Below are the code and all the weights of a small trained network. Each question names an input and a target symbol and asks about switching units off, where a switched-off unit gives its printed mean instead of its output.

import numpy as np


def w(rows, s, z=0):
    codes = np.array(rows[::2]) - 128.0
    scale = np.full(codes.shape[1], s)
    scale[-1] = z or s
    return codes * scale


def norm(h):
    return h / np.sqrt((h * h).mean(-1, keepdims=True) + 1e-5)


def f(y):
    return y / 2 * (1 + np.tanh(0.7978845608 * (y + 0.044715 * y**3)))


def softmax(a):
    e = np.exp(a - a.max(-1, keepdims=True))
    return e / e.sum(-1, keepdims=True)


def log_softmax(a):
    a = a - a.max(-1, keepdims=True)
    return a - np.log(np.exp(a).sum(-1, keepdims=True))


def net(x, mask):
    ids = ['ΛΞΨαγεζητω'.index(c) for c in x.split()]
    T = len(ids)
    res = E[ids] + P[:T]
    q, k, v = (norm(res) @ M[0].T for M in (Q, K, V))
    z = softmax(np.where(np.tri(T) > 0, q @ k.T / 3**0.5, -1e9)) @ v
    res = res + np.where(mask[0], z, O[0][:, -1]) @ O[0][:, :-1]
    y = f(norm(res) @ A[0][:, :-1].T + A[0][:, -1])
    res = res + np.where(mask[1:9], y, B[0][:, -1]) @ B[0][:, :-1]
    return log_softmax(norm(res)[-1] @ U[:, :-1].T + U[:, -1])


Q, K, V, O, A, B = {}, {}, {}, {}, {}, {}
E = w([
[64,100,192,177,3,107],'Λ',
[119,144,148,159,143,123],'Ξ',
[130,89,143,129,119,118],'Ψ',
[56,130,100,117,133,134],'α',
[107,160,135,174,124,137],'γ',
[119,78,132,140,126,109],'ε',
[96,114,162,116,165,97],'ζ',
[110,135,94,159,129,125],'η',
[84,91,99,98,106,132],'τ',
[111,151,70,125,150,59],'ω',
],0.033)
P = w([
[215,216,177,2,150,124],'0',
[161,80,157,159,185,130],'1',
[134,70,97,189,131,129],'2',
[121,109,113,210,128,135],'3',
[110,56,158,168,190,67],'4',
[115,63,105,197,128,80],'5',
[76,85,85,197,97,103],'6',
[64,51,147,155,150,67],'7',
[61,69,142,165,146,61],'8',
[90,65,132,183,102,43],'9',
[59,66,164,214,157,3],'10',
],0.0093)
Q[0] = w([
[35,165,153,119,36,2],'h1',
[128,124,131,122,61,47],'h1',
[212,152,122,73,95,157],'h1',
],0.0083)
K[0] = w([
[161,175,153,76,106,123],'h1',
[112,157,134,70,134,137],'h1',
[137,29,102,227,230,255],'h1',
],0.0095)
V[0] = w([
[185,72,242,127,143,115],'h1',
[107,203,148,240,69,87],'h1',
[132,73,77,173,74,1],'h1',
],0.022)
O[0] = w([
[142,234,182,236,86,96,174],'h1',
[119,31,172,154,156,39,1],'h1',
[120,146,108,87,3,56,223],'h1',
],0.019,0.0087)
A[0] = w([
[68,160,117,198,139,99,254],'n1',
[138,64,171,190,206,138,66],'n2',
[121,129,85,194,65,132,211],'n3',
[114,15,109,198,183,160,47],'n4',
[25,54,164,194,90,158,155],'n5',
[128,95,83,100,149,249,113],'n6',
[156,202,88,71,103,156,184],'n7',
[86,167,118,219,171,136,69],'n8',
],0.019,0.0037)
B[0] = w([
[82,24,70,74,128,103,222],'n1',
[234,102,143,131,27,200,172],'n2',
[106,146,98,185,196,100,223],'n3',
[166,232,145,135,169,7,189],'n4',
[52,53,82,127,154,176,178],'n5',
[78,161,146,225,125,54,230],'n6',
[188,50,219,34,189,115,253],'n7',
[115,112,37,89,106,138,176],'n8',
],0.019,0.013)
U = w([
[21,55,184,211,47,159,253],'Λ',
[196,84,173,173,89,140,95],'Ξ',
[140,166,169,126,2,78,70],'Ψ',
[88,122,46,124,133,201,83],'α',
[186,72,97,176,69,195,144],'γ',
[161,165,109,176,97,162,170],'ε',
[112,127,188,87,117,193,163],'ζ',
[96,135,108,173,174,101,5],'η',
[113,89,106,34,25,218,151],'τ',
[132,105,77,46,114,47,96],'ω',
],0.0083,0.0048)

Each question gives the input, a string of symbols that net reads in full, and the target symbol t.
The units are the heads (3 rows each of Q, K, V and O) and the neurons (one row each of A and B). Each row of codes is followed by its name. A weight is (code - 128) times the scale printed after its matrix; where a second scale follows, it is the last column's (O, A, B and U).
mask holds one flag per unit, heads first, then neurons. A switched-off unit (its flag False) gives its mean, the last column of its rows in O or B, instead of its output. The means were averaged over made-up inputs and are rounded, as every weight is.
A unit's drop is (log p(t) with every unit on - log p(t) with that unit switched off) / (log p(t) with every unit on - log p(t) with every unit switched off).
The circuit of an input: a set's keep is (log p(t) with only the set's units on - log p(t) with every unit switched off) / (log p(t) with every unit on - log p(t) with every unit switched off). Starting from all 9 units, units are removed one at a time, each time the one whose removal leaves the highest keep (on an exact tie, the one counted first), for as long as the keep stays at least 0.8.
units of the circuit, in order: the units of the circuit, biggest drop first
most important unit: the unit with the biggest drop
k most important neurons: the k neurons with the biggest drops, biggest first
drop when u is switched off: that unit's drop, to one decimal
input τ α Ψ, target ζ: most important unit : n7
input Λ α α α, target Λ: units of the circuit, in order : (h1 n5)
input τ α α ω α ε γ τ ε Ξ ζ, target ζ: units of the circuit, in order : (h1 n7 n1)
input α ζ τ α ε, target η: units of the circuit, in order : (n6 h1 n4)
input γ ζ τ τ, target Ξ: units of the circuit, in order : (h1 n2)
input α ζ ε τ Ξ ε τ Ξ η, target η: units of the circuit, in order : (h1 n6 n4)
input ω Ψ ζ ε ε ε τ η, target τ: 2 most important neurons : (n4 n3)
input τ ε ε ζ Λ ω α τ τ ε τ, target ζ: 2 most important neurons : (n7 n1)
input ε γ ω ε ζ η η τ, target Ψ: 2 most important neurons : (n5 n8)
input τ ω α, target ζ: 3 most important neurons : (n7 n1 n6)
input ε Ξ ω ω α ε ε α ε τ ζ, target Ψ: 2 most important neurons : (n5 n8)
input ζ η ζ τ Ξ ε ε, target α: units of the circuit, in order : (h1 n8 n1)
input Λ τ η γ, target Λ: units of the circuit, in order : (h1 n5)
input ε τ ε α ε Ξ Ξ Ψ Ξ, target Ψ: units of the circuit, in order : (h1)
input α τ η, target η: 3 most important neurons : (n6 n4 n1)
input ζ ε Λ Ψ ζ, target α: 2 most important neurons : (n8 n6)
input ε ε ε Ψ γ η τ Ξ Λ Ψ η, target Ψ: 2 most important neurons : (n5 n6)
input ε ε α, target Ψ: drop when h1 is switched off : 1.8
input ε τ α ε, target Ψ: drop when n7 is switched off : 0.2
input τ ζ ε ζ γ ω ε Ξ ε, target ζ: drop when h1 is switched off : 0.8
input Ξ ε ω η α, target γ: most important neuron : (n2)
